Below is a small trained network, with its code and all its weights. Each question gives an input and a class and asks what happens when units are switched off, that is, made to give their printed mean instead of their output.

import numpy as np


def w(rows, s, z=0):
    codes = np.array(rows[::2]) - 128.0
    scale = np.full(codes.shape[1], s)
    scale[-1] = z or s
    return codes * scale


def norm(h):
    return h / np.sqrt((h * h).mean(-1, keepdims=True) + 1e-5)


def f(y):
    return np.maximum(y, 0)


def log_softmax(a):
    a = a - a.max(-1, keepdims=True)
    return a - np.log(np.exp(a).sum(-1, keepdims=True))


def net(x, mask):
    res = np.array(x, float).reshape(1, 8) / 4 @ E
    u = 0
    for l in range(3):
        y = f(norm(res) @ A[l][:, :-1].T + A[l][:, -1])
        res = res + np.where(mask[u : u + 4], y, B[l][:, -1]) @ B[l][:, :-1]
        u += 4
    return log_softmax(norm(res)[-1] @ U[:, :-1].T + U[:, -1])


A, B = {}, {}
E = w([
[181,3,201,49,193,57,143,178,161,83],'x0',
[113,136,126,55,151,122,88,97,149,173],'x1',
[156,125,66,106,116,213,184,156,24,130],'x2',
[72,182,150,17,221,174,218,21,191,133],'x3',
[166,203,33,101,76,116,160,228,199,139],'x4',
[168,185,117,74,97,57,65,143,124,162],'x5',
[129,123,177,109,142,108,157,133,120,93],'x6',
[169,156,3,210,82,106,125,59,86,192],'x7',
],0.0063)
A[0] = w([
[2,197,158,133,82,152,131,41,148,92,57],'L0N0',
[93,128,156,80,134,93,105,124,205,151,1],'L0N1',
[195,130,170,82,97,140,100,144,157,187,218],'L0N2',
[140,182,68,78,92,35,106,85,185,199,82],'L0N3',
],0.0068,0.0032)
B[0] = w([
[87,146,98,232,203,218,151,154,173,126,253],'L0N0',
[101,68,108,105,96,97,195,66,134,117,186],'L0N1',
[19,147,126,99,185,147,118,149,82,90,224],'L0N2',
[254,195,125,125,125,90,40,113,159,143,229],'L0N3',
],0.0075,0.0041)
A[1] = w([
[184,228,88,127,21,71,165,65,157,200,1],'L1N0',
[109,228,89,84,109,64,102,248,112,150,10],'L1N1',
[138,111,118,179,150,111,64,194,129,158,125],'L1N2',
[145,114,181,113,105,81,163,253,220,79,20],'L1N3',
],0.0044,0.0041)
B[1] = w([
[255,161,146,149,111,83,95,147,122,107,223],'L1N0',
[104,152,107,95,86,208,94,124,134,110,218],'L1N1',
[84,154,175,87,119,110,124,110,69,131,249],'L1N2',
[209,120,161,165,65,107,141,136,175,79,245],'L1N3',
],0.0089,0.0019)
A[2] = w([
[146,143,66,83,156,75,164,21,238,179,22],'L2N0',
[97,12,176,186,43,81,76,72,91,112,49],'L2N1',
[216,89,11,121,27,188,215,198,8,191,1],'L2N2',
[79,125,169,120,117,51,172,254,243,25,36],'L2N3',
],0.0054,0.0052)
B[2] = w([
[136,38,143,90,180,91,82,142,167,199,188],'L2N0',
[57,110,193,212,169,69,72,167,101,135,206],'L2N1',
[25,62,36,100,26,26,254,105,78,161,221],'L2N2',
[247,66,128,124,18,214,154,210,198,80,253],'L2N3',
],0.0097,0.0035)
U = w([
[27,206,83,239,185,252,199,51,191,180,138],'0',
[214,33,209,87,49,154,173,226,220,41,206],'1',
[38,212,79,25,43,153,52,209,59,134,2],'2',
[33,63,23,140,12,55,238,111,25,186,181],'3',
[68,49,226,40,236,161,215,46,124,102,80],'4',
[232,225,44,161,53,52,54,102,138,204,159],'5',
[49,36,231,235,147,27,43,117,37,137,144],'6',
[166,89,121,59,217,56,48,49,237,236,55],'7',
],0.013,0.0058)

Each question gives the input, the list of numbers given to net, and the class t.
The units are the neurons (one row each of A and B). Each row of codes is followed by its name. A weight is (code - 128) times the scale printed after its matrix; where a second scale follows, it is the last column's (A, B and U).
mask holds one flag per neuron, layer by layer. A switched-off neuron (its flag False) gives its mean, the last column of its row in B, instead of its output. The means were averaged over made-up inputs and are rounded, as every weight is.
A unit's drop is (log p(t) with every unit on - log p(t) with that unit switched off) / (log p(t) with every unit on - log p(t) with every unit switched off).
The circuit of an input: a set's keep is (log p(t) with only the set's units on - log p(t) with every unit switched off) / (log p(t) with every unit on - log p(t) with every unit switched off). Starting from all 12 units, units are removed one at a time, each time the one whose removal leaves the highest keep (on an exact tie, the one counted first), for as long as the keep stays at least 0.8.
units of the circuit, in order: the units of the circuit, biggest drop first
top k neurons: the k neurons with the biggest drops, biggest first
k most important neurons of layer l: the k neurons of layer l with the biggest drops, biggest first
drop of u: that unit's drop, to one decimal
input [-3,-5,7,2,6,-8,-3,3], class 3: units of the circuit, in order	[L2N2]
input [1,8,4,4,8,-6,-4,1], class 7: top 2 neurons	[L2N0 L0N3]
input [-2,2,4,0,6,-1,3,-3], class 3: top 2 neurons	[L2N2 L0N3]
input [-7,7,0,-6,1,-6,-5,-7], class 0: units of the circuit, in order	[L0N0 L2N3]
input [-8,6,3,1,1,-1,-4,5], class 5: top 2 neurons	[L0N3 L1N0]
input [-4,-7,-4,1,5,-8,-5,7], class 3: top 4 neurons	[L2N2 L0N2 L1N0 L0N3]
input [-1,4,3,4,3,-1,-6,-2], class 7: 2 most important neurons of layer 1	[L1N1 L1N2]
input [0,-5,0,-4,-1,5,3,-1], class 6: units of the circuit, in order	[L1N2 L2N1]
input [4,-1,3,0,-6,4,-7,-6], class 4: 2 most important neurons of layer 1	[L1N3 L1N0]
input [-3,8,5,8,5,7,8,-2], class 7: top 2 neurons	[L0N3 L2N0]
input [-8,-7,-7,3,3,8,4,-6], class 0: 2 most important neurons of layer 0	[L0N0 L0N2]
input [6,4,4,-8,2,1,-1,7], class 3: drop of L2N2	0.3
input [-6,-1,-7,6,-4,7,0,-5], class 0: drop of L0N0	3.5
input [1,8,7,-7,-2,7,-3,-7], class 2: drop of L2N1	0.0
input [-6,-8,-5,1,-7,7,-4,2], class 0: units of the circuit, in order	[L0N0]
